Below is a small trained network, with its code and all its weights. Each question gives an input and a target symbol and asks what happens when units are switched off, that is, made to give their printed mean instead of their output.

import numpy as np


def w(rows, s, z=0):
    codes = np.array(rows[::2]) - 128.0
    scale = np.full(codes.shape[1], s)
    scale[-1] = z or s
    return codes * scale


def norm(h):
    return h / np.sqrt((h * h).mean(-1, keepdims=True) + 1e-5)


def f(y):
    return np.maximum(y, 0)


def softmax(a):
    e = np.exp(a - a.max(-1, keepdims=True))
    return e / e.sum(-1, keepdims=True)


def log_softmax(a):
    a = a - a.max(-1, keepdims=True)
    return a - np.log(np.exp(a).sum(-1, keepdims=True))


def net(x, mask):
    ids = ['ΘΣαβγδεζηλμξπφψ'.index(c) for c in x.split()]
    T = len(ids)
    res = E[ids] + P[:T]
    q, k, v = (norm(res) @ M[0].T for M in (Q, K, V))
    z = softmax(np.where(np.tri(T) > 0, q @ k.T / 2**0.5, -1e9)) @ v
    res = res + np.where(mask[0], z, O[0][:, -1]) @ O[0][:, :-1]
    y = f(norm(res) @ A[0][:, :-1].T + A[0][:, -1])
    res = res + np.where(mask[1:13], y, B[0][:, -1]) @ B[0][:, :-1]
    return log_softmax(norm(res)[-1] @ U[:, :-1].T + U[:, -1])


Q, K, V, O, A, B = {}, {}, {}, {}, {}, {}
E = w([
[116,80,186,77,154,185,95,139,142,149,160],'Θ',
[110,200,90,146,80,125,130,185,175,150,121],'Σ',
[102,154,126,150,88,131,77,129,139,126,133],'α',
[19,129,208,158,102,130,127,131,132,87,123],'β',
[100,56,165,166,101,124,149,116,147,125,150],'γ',
[32,199,115,201,153,174,69,134,127,103,119],'δ',
[191,94,137,107,110,211,92,132,150,141,114],'ε',
[95,169,134,110,74,136,140,106,108,122,33],'ζ',
[176,147,113,143,123,175,132,120,97,95,227],'η',
[117,89,70,162,107,129,254,102,160,192,142],'λ',
[203,179,167,175,166,85,75,134,202,169,162],'μ',
[186,95,98,149,153,83,106,239,104,110,195],'ξ',
[94,93,93,41,153,133,155,123,57,145,136],'π',
[141,170,108,94,185,119,161,71,154,192,153],'φ',
[180,161,154,130,167,53,169,153,85,85,119],'ψ',
],0.021)
P = w([
[133,149,129,152,237,246,172,136,80,112,92],'0',
[94,91,125,108,153,157,104,84,208,1,102],'1',
[115,140,140,143,192,206,146,128,74,138,82],'2',
[84,70,141,108,130,125,87,95,203,45,151],'3',
[125,136,134,139,154,178,139,126,70,159,97],'4',
[109,70,128,81,100,118,71,71,188,53,149],'5',
[134,129,131,122,131,153,131,123,68,185,104],'6',
[117,68,122,78,57,110,70,74,185,88,152],'7',
[146,128,134,113,90,135,133,123,65,214,114],'8',
[127,76,121,70,11,112,55,78,181,105,161],'9',
[133,131,137,134,147,170,139,126,67,180,95],'10',
],0.012)
Q[0] = w([
[126,90,77,101,148,75,108,79,194,65,142],'H0',
[116,96,131,123,2,174,78,84,200,82,193],'H0',
],0.015)
K[0] = w([
[182,141,133,65,164,7,131,114,111,160,109],'H0',
[178,102,127,77,41,52,126,105,107,189,176],'H0',
],0.011)
V[0] = w([
[45,22,27,78,74,141,123,253,40,94,148],'H0',
[36,104,48,107,109,211,186,77,145,177,157],'H0',
],0.0051)
O[0] = w([
[124,105,52,53,181,239,214,197,191,2,83,104],'H0',
[92,116,31,147,185,63,25,117,49,136,43,252],'H0',
],0.0099,0.0038)
A[0] = w([
[145,94,135,54,99,148,207,173,191,39,98,170],'N0',
[154,127,184,234,112,14,64,97,219,114,135,112],'N1',
[109,196,85,154,118,189,151,116,64,136,117,99],'N2',
[89,159,211,85,53,166,113,115,238,58,148,141],'N3',
[75,100,108,67,123,159,83,152,189,51,128,92],'N4',
[97,33,145,169,119,194,58,131,169,109,153,135],'N5',
[196,151,120,123,119,84,81,110,107,129,111,153],'N6',
[135,121,254,103,89,91,182,98,156,133,176,107],'N7',
[72,107,176,96,102,142,42,128,198,123,95,127],'N8',
[70,7,144,136,91,86,133,101,164,110,81,139],'N9',
[60,104,142,118,91,105,41,87,60,137,124,2],'N10',
[83,216,143,109,155,112,179,164,153,146,59,105],'N11',
],0.01,0.006)
B[0] = w([
[102,111,190,149,255,160,91,159,144,227,107,202],'N0',
[228,85,147,49,116,63,124,143,194,97,99,200],'N1',
[118,74,190,92,101,146,152,80,167,151,135,253],'N2',
[32,57,194,180,58,75,230,133,129,156,120,219],'N3',
[154,223,139,62,115,106,134,154,91,74,147,214],'N4',
[117,189,85,132,67,58,153,147,164,141,68,237],'N5',
[84,123,148,152,168,185,155,132,192,55,139,202],'N6',
[170,171,16,178,124,147,186,131,90,224,66,176],'N7',
[128,193,108,175,94,166,200,134,111,97,217,194],'N8',
[168,175,106,92,145,161,106,91,132,45,196,202],'N9',
[167,73,131,90,207,95,142,176,186,79,108,195],'N10',
[194,164,149,171,73,71,93,136,112,116,172,175],'N11',
],0.0093,0.0066)
U = w([
[135,202,90,49,171,162,145,199,116,152,105,76],'Θ',
[199,158,104,208,36,103,79,123,142,164,165,63],'Σ',
[67,58,158,139,173,171,149,198,248,132,120,13],'α',
[37,140,150,136,72,68,154,125,103,75,180,85],'β',
[155,183,2,135,98,133,91,103,110,53,132,102],'γ',
[57,144,130,209,144,142,77,122,164,130,126,163],'δ',
[153,141,97,131,97,187,115,148,164,139,58,110],'ε',
[126,124,181,88,78,117,121,92,89,106,37,108],'ζ',
[153,117,169,138,120,203,117,105,111,88,193,169],'η',
[95,38,85,209,109,98,219,135,120,169,77,224],'λ',
[192,74,146,89,145,73,83,132,189,114,136,143],'μ',
[153,96,86,196,160,137,113,224,110,131,158,195],'ξ',
[74,73,136,55,121,97,115,158,65,139,85,236],'π',
[96,206,145,103,178,75,94,76,84,200,152,102],'φ',
[206,169,133,183,169,96,177,142,42,94,103,2],'ψ',
],0.0081,0.0019)

Each question gives the input, a string of symbols that net reads in full, and the target symbol t.
The units are the heads (2 rows each of Q, K, V and O) and the neurons (one row each of A and B). Each row of codes is followed by its name. A weight is (code - 128) times the scale printed after its matrix; where a second scale follows, it is the last column's (O, A, B and U).
mask holds one flag per unit, heads first, then neurons. A switched-off unit (its flag False) gives its mean, the last column of its rows in O or B, instead of its output. The means were averaged over made-up inputs and are rounded, as every weight is.
A unit's drop is (log p(t) with every unit on - log p(t) with that unit switched off) / (log p(t) with every unit on - log p(t) with every unit switched off).
The circuit of an input: a set's keep is (log p(t) with only the set's units on - log p(t) with every unit switched off) / (log p(t) with every unit on - log p(t) with every unit switched off). Starting from the 12 units with the biggest drops (on a tie, the unit counted first), units are removed one at a time, each time the one whose removal leaves the highest keep (on an exact tie, the one counted first), for as long as the keep stays at least 0.8.
circuit, biggest first: the units of the circuit, biggest drop first
k most important neurons: the k neurons with the biggest drops, biggest first
input φ Θ η ε, target β: circuit, biggest first : [N3 N8]
input η η φ Θ, target μ: circuit, biggest first : [H0 N1]
input π φ λ ψ Σ, target Σ: circuit, biggest first : [N11]
input η ξ η η, target α: 2 most important neurons : [N0 N3]
input Θ ξ ξ η ψ φ η Σ, target μ: circuit, biggest first : [H0 N1 N10]
input η ξ Σ ξ φ η ξ Σ, target α: circuit, biggest first : [H0 N0]
input δ η λ η φ λ Θ, target Θ: 3 most important neurons : [N3 N8 N5]
input ψ η φ ξ η λ η ζ, target γ: circuit, biggest first : [H0 N9]
input η η ε φ Σ λ, target μ: circuit, biggest first : [H0 N1 N10]
input ξ π Σ Σ, target Θ: circuit, biggest first : [H0 N4]
input λ φ Σ λ, target μ: circuit, biggest first : [H0 N1 N9]
input γ λ φ Θ λ φ μ η ψ Θ, target λ: 2 most important neurons : [N3 N7]
input φ φ φ β, target μ: circuit, biggest first : [H0 N1]
input Θ Θ ψ π, target λ: circuit, biggest first : [H0 N7]
input η λ λ γ φ λ λ δ, target γ: most important neuron : [N8]
input ψ δ Θ λ η ζ φ ζ η Θ, target β: 2 most important neurons : [N3 N8]
input λ φ φ μ η Σ, target Σ: 2 most important neurons : [N7 N1]
input η η ψ φ ζ ζ, target μ: 2 most important neurons : [N10 N1]
input λ ε λ ξ Θ λ ψ ζ, target λ: 2 most important neurons : [N3 N7]
input η Θ ζ μ Σ η α Σ, target β: 2 most important neurons : [N3 N4]
input π η γ Θ, target β: most important neuron : [N3]
input η η ε π, target Θ: 2 most important neurons : [N4 N0]
